Here is a tiny trained network, its code and every weight. The questions are about switching its units off for an input and a class, where a switched-off unit gives its printed mean instead of its output.

import numpy as np


def w(rows, s, z=0):
    codes = np.array(rows[::2]) - 128.0
    scale = np.full(codes.shape[1], s)
    scale[-1] = z or s
    return codes * scale


def f(y):
    return y / 2 * (1 + np.tanh(0.7978845608 * (y + 0.044715 * y**3)))


def log_softmax(a):
    a = a - a.max(-1, keepdims=True)
    return a - np.log(np.exp(a).sum(-1, keepdims=True))


def net(x, mask):
    res = np.array(x, float).reshape(1, 6) / 4 @ E
    y = f(res @ A[0][:, :-1].T + A[0][:, -1])
    res = res + np.where(mask, y, B[0][:, -1]) @ B[0][:, :-1]
    return log_softmax(res[-1] @ U[:, :-1].T + U[:, -1])


A, B = {}, {}
E = w([
[252,144,128,111,139,148],'x0',
[141,168,138,164,78,137],'x1',
[83,75,180,148,201,141],'x2',
[70,123,129,90,192,60],'x3',
[161,157,149,116,136,70],'x4',
[166,166,131,196,183,115],'x5',
],0.013)
A[0] = w([
[218,197,154,106,56,51,181],'N1',
[165,215,147,108,39,119,236],'N2',
[135,146,148,184,150,74,167],'N3',
[66,139,145,205,228,124,253],'N4',
[157,131,88,60,183,38,122],'N5',
[209,166,2,161,83,121,247],'N6',
[227,125,103,139,215,140,149],'N7',
],0.0098,0.0046)
B[0] = w([
[69,231,166,195,137,106,226],'N1',
[65,175,255,123,76,100,214],'N2',
[140,184,156,187,96,83,169],'N3',
[84,151,207,116,150,100,247],'N4',
[133,187,56,73,34,153,181],'N5',
[137,250,176,129,125,128,238],'N6',
[89,148,129,51,71,184,212],'N7',
],0.0087,0.013)
U = w([
[116,158,65,139,36,167,243],'0',
[214,61,176,128,124,229,95],'1',
[199,72,38,234,120,59,26],'2',
[114,131,224,215,175,94,191],'3',
[43,59,117,13,110,107,160],'4',
[254,110,21,223,107,96,44],'5',
[142,118,17,219,168,128,2],'6',
],0.0089,0.004)

Each question gives the input, the list of numbers given to net, and the class t.
The units are the neurons (one row each of A and B). Each row of codes is followed by its name. A weight is (code - 128) times the scale printed after its matrix; where a second scale follows, it is the last column's (A, B and U).
mask holds one flag per neuron, in row order. A switched-off neuron (its flag False) gives its mean, the last column of its row in B, instead of its output. The means were averaged over made-up inputs and are rounded, as every weight is.
A unit's drop is (log p(t) with every unit on - log p(t) with that unit switched off) / (log p(t) with every unit on - log p(t) with every unit switched off).
The circuit of an input: a set's keep is (log p(t) with only the set's units on - log p(t) with every unit switched off) / (log p(t) with every unit on - log p(t) with every unit switched off). Starting from all 7 units, units are removed one at a time, each time the one whose removal leaves the highest keep (on an exact tie, the one counted first), for as long as the keep stays at least 0.8.
units of the circuit, in order: the units of the circuit, biggest drop first
top k neurons: the k neurons with the biggest drops, biggest first
drop of u: that unit's drop, to one decimal
input [-7,-6,4,3,6,-1], class 4: units of the circuit, in order => N5
input [-1,5,5,-7,-7,-7], class 1: top 2 neurons => N1, N5
input [7,8,1,-5,-2,-4], class 3: top 3 neurons => N2, N1, N5
input [5,3,-6,-7,-2,-6], class 3: units of the circuit, in order => N2, N1
input [2,4,1,-2,3,-6], class 3: top 4 neurons => N5, N7, N2, N1
input [1,7,-2,8,4,-4], class 0: top 2 neurons => N5, N4
input [6,0,1,0,-2,3], class 0: top 2 neurons => N7, N4
input [7,-3,1,3,-2,7], class 0: top 2 neurons => N7, N5
input [2,0,3,-8,2,5], class 0: top 2 neurons => N7, N4
input [0,-8,-3,3,3,1], class 0: top 3 neurons => N5, N4, N2
input [-2,0,7,-2,6,-7], class 4: top 4 neurons => N1, N6, N3, N2
input [6,2,3,7,8,7], class 0: top 2 neurons => N5, N7
input [-8,2,-2,2,-5,1], class 4: drop of N7 => -0.2
input [2,-4,-8,-4,4,0], class 3: drop of N6 => 0.1
input [8,7,1,-3,-3,-2], class 3: units of the circuit, in order => N2
input [2,-3,-5,-6,2,-2], class 3: drop of N2 => 0.2
